Here is a tiny trained network, its code and every weight. The questions are about switching its units off for an input and a class, where a switched-off unit gives its printed mean instead of its output.

import numpy as np


def w(rows, s, z=0):
    codes = np.array(rows[::2]) - 128.0
    scale = np.full(codes.shape[1], s)
    scale[-1] = z or s
    return codes * scale


def norm(h):
    return h / np.sqrt((h * h).mean(-1, keepdims=True) + 1e-5)


def f(y):
    return y / 2 * (1 + np.tanh(0.7978845608 * (y + 0.044715 * y**3)))


def log_softmax(a):
    a = a - a.max(-1, keepdims=True)
    return a - np.log(np.exp(a).sum(-1, keepdims=True))


def net(x, mask):
    res = np.array(x, float).reshape(1, 6) / 4 @ E
    u = 0
    for l in range(4):
        y = f(norm(res) @ A[l][:, :-1].T + A[l][:, -1])
        res = res + np.where(mask[u : u + 3], y, B[l][:, -1]) @ B[l][:, :-1]
        u += 3
    return log_softmax(norm(res)[-1] @ U[:, :-1].T + U[:, -1])


A, B = {}, {}
E = w([
[105,117,120,121,149,132,117,76,125,125,86,90],'x0',
[71,115,175,182,84,168,132,141,64,206,128,100],'x1',
[107,193,98,196,148,31,217,89,53,183,103,198],'x2',
[159,130,215,125,126,143,133,62,130,114,147,76],'x3',
[183,61,169,237,34,109,111,106,135,54,17,174],'x4',
[115,77,64,73,2,42,143,74,61,105,194,120],'x5',
],0.0086)
A[0] = w([
[108,92,3,177,116,164,73,198,146,136,134,110,140],'0.n1',
[62,122,176,173,45,159,127,196,82,234,119,33,2],'0.n2',
[197,146,225,139,108,152,172,63,145,103,196,39,117],'0.n3',
],0.0071,0.0036)
B[0] = w([
[85,30,113,170,228,60,28,50,136,202,138,122,221],'0.n1',
[245,219,38,152,102,185,102,59,147,88,134,174,246],'0.n2',
[83,35,51,214,204,48,96,173,152,171,232,145,255],'0.n3',
],0.012,0.0036)
A[1] = w([
[90,105,110,74,27,111,87,98,54,115,196,124,22],'1.n1',
[115,125,175,170,63,106,92,142,113,61,63,123,93],'1.n2',
[78,211,104,3,157,172,124,139,69,217,217,68,1],'1.n3',
],0.0074,0.0051)
B[1] = w([
[5,192,133,135,82,125,99,147,198,147,120,88,207],'1.n1',
[124,115,102,89,144,176,130,218,53,91,166,92,169],'1.n2',
[202,69,123,155,123,152,151,189,83,80,67,82,252],'1.n3',
],0.014,0.0041)
A[2] = w([
[130,190,166,125,110,67,254,91,74,168,63,176,13],'2.n1',
[179,139,117,9,164,58,143,111,207,45,133,160,3],'2.n2',
[104,80,98,119,56,157,139,110,118,103,180,125,100],'2.n3',
],0.0076,0.0029)
B[2] = w([
[118,132,172,2,157,132,47,102,111,121,175,141,253],'2.n1',
[191,168,78,151,90,162,142,87,153,98,130,163,177],'2.n2',
[159,103,145,90,136,133,152,128,204,141,59,112,210],'2.n3',
],0.015,0.0031)
A[3] = w([
[139,45,216,190,64,80,121,152,71,95,72,168,1],'3.n1',
[112,172,158,80,167,86,206,96,29,127,173,140,28],'3.n2',
[105,176,232,155,186,254,172,168,231,179,80,174,19],'3.n3',
],0.0076,0.0028)
B[3] = w([
[162,73,115,199,177,113,119,212,32,141,100,51,179],'3.n1',
[110,1,188,37,139,173,20,123,77,130,108,213,206],'3.n2',
[18,187,121,95,24,20,168,142,232,122,131,54,254],'3.n3',
],0.0086,0.0035)
U = w([
[207,27,131,124,151,170,201,224,15,76,87,66,67],'0',
[121,60,210,62,159,176,50,99,148,151,186,169,254],'1',
[91,69,83,206,217,21,143,87,109,238,166,191,92],'2',
[41,226,194,83,34,59,169,130,209,129,86,71,69],'3',
[252,216,72,121,95,210,165,29,140,84,149,188,51],'4',
],0.011,0.0046)

Each question gives the input, the list of numbers given to net, and the class t.
The units are the neurons (one row each of A and B). Each row of codes is followed by its name. A weight is (code - 128) times the scale printed after its matrix; where a second scale follows, it is the last column's (A, B and U).
mask holds one flag per neuron, layer by layer. A switched-off neuron (its flag False) gives its mean, the last column of its row in B, instead of its output. The means were averaged over made-up inputs and are rounded, as every weight is.
A unit's drop is (log p(t) with every unit on - log p(t) with that unit switched off) / (log p(t) with every unit on - log p(t) with every unit switched off).
The circuit of an input: a set's keep is (log p(t) with only the set's units on - log p(t) with every unit switched off) / (log p(t) with every unit on - log p(t) with every unit switched off). Starting from all 12 units, units are removed one at a time, each time the one whose removal leaves the highest keep (on an exact tie, the one counted first), for as long as the keep stays at least 0.8.
circuit, biggest first: the units of the circuit, biggest drop first
k most important neurons: the k neurons with the biggest drops, biggest first
top k neurons in layer l: the k neurons of layer l with the biggest drops, biggest first
drop of u: that unit's drop, to one decimal
input [-4,4,0,6,4,6], class 2: 3 most important neurons -> 0.n3, 3.n3, 2.n1
input [7,5,0,2,1,6], class 3: circuit, biggest first -> 1.n1
input [-4,-1,-5,7,7,0], class 0: 2 most important neurons -> 0.n1, 3.n1
input [-1,-2,-1,5,-1,-8], class 3: 2 most important neurons -> 3.n3, 0.n1
input [-7,8,8,-3,7,8], class 1: circuit, biggest first -> 2.n1, 0.n3
input [-2,-8,-3,5,6,-1], class 4: 4 most important neurons -> 2.n2, 1.n3, 0.n1, 3.n2
input [-1,6,0,-4,6,7], class 3: 4 most important neurons -> 1.n1, 1.n3, 0.n3, 2.n3
input [-4,3,6,5,-5,-1], class 1: 2 most important neurons -> 3.n2, 2.n1
input [6,-5,6,-6,1,7], class 3: top 2 neurons in layer 0 -> 0.n3, 0.n2
input [6,4,6,-1,-5,5], class 1: 3 most important neurons -> 2.n1, 3.n2, 1.n2
input [-1,-1,8,7,-1,-8], class 1: circuit, biggest first -> 2.n1, 0.n1
input [8,1,5,-5,4,6], class 3: circuit, biggest first -> 1.n1, 0.n3
input [2,-7,-8,0,8,4], class 0: 2 most important neurons -> 1.n2, 0.n2
input [1,7,-3,-4,2,-5], class 4: 2 most important neurons -> 0.n2, 0.n3
input [1,-8,6,7,-3,-2], class 4: circuit, biggest first -> 2.n2
input [3,4,0,-5,3,-8], class 3: 2 most important neurons -> 3.n3, 0.n3
input [5,7,-1,7,6,6], class 2: 2 most important neurons -> 0.n3, 1.n3
input [-7,-8,8,-1,-4,0], class 1: 2 most important neurons -> 2.n1, 3.n2
input [-8,2,0,-4,-4,7], class 3: 2 most important neurons -> 1.n1, 0.n3
input [4,5,-6,8,-2,4], class 2: circuit, biggest first -> 0.n3
input [8,-1,-2,0,7,-7], class 0: 3 most important neurons -> 1.n2, 1.n1, 3.n1
input [7,5,-4,3,-5,-6], class 3: 3 most important neurons -> 3.n3, 1.n2, 0.n1
input [-3,0,8,-8,5,-6], class 1: top 2 neurons in layer 1 -> 1.n3, 1.n1
input [-7,8,-1,-6,-3,-3], class 4: top 2 neurons in layer 0 -> 0.n2, 0.n3
input [2,0,-5,-6,2,-6], class 2: top 2 neurons in layer 2 -> 2.n1, 2.n3
input [6,-4,0,6,-4,-4], class 2: drop of 0.n3 -> 1.3
input [-5,3,-5,-7,-6,-4], class 2: circuit, biggest first -> 0.n1
input [1,8,7,3,2,-2], class 4: drop of 2.n1 -> -0.1
input [2,7,6,0,-1,-4], class 4: drop of 0.n2 -> 0.7
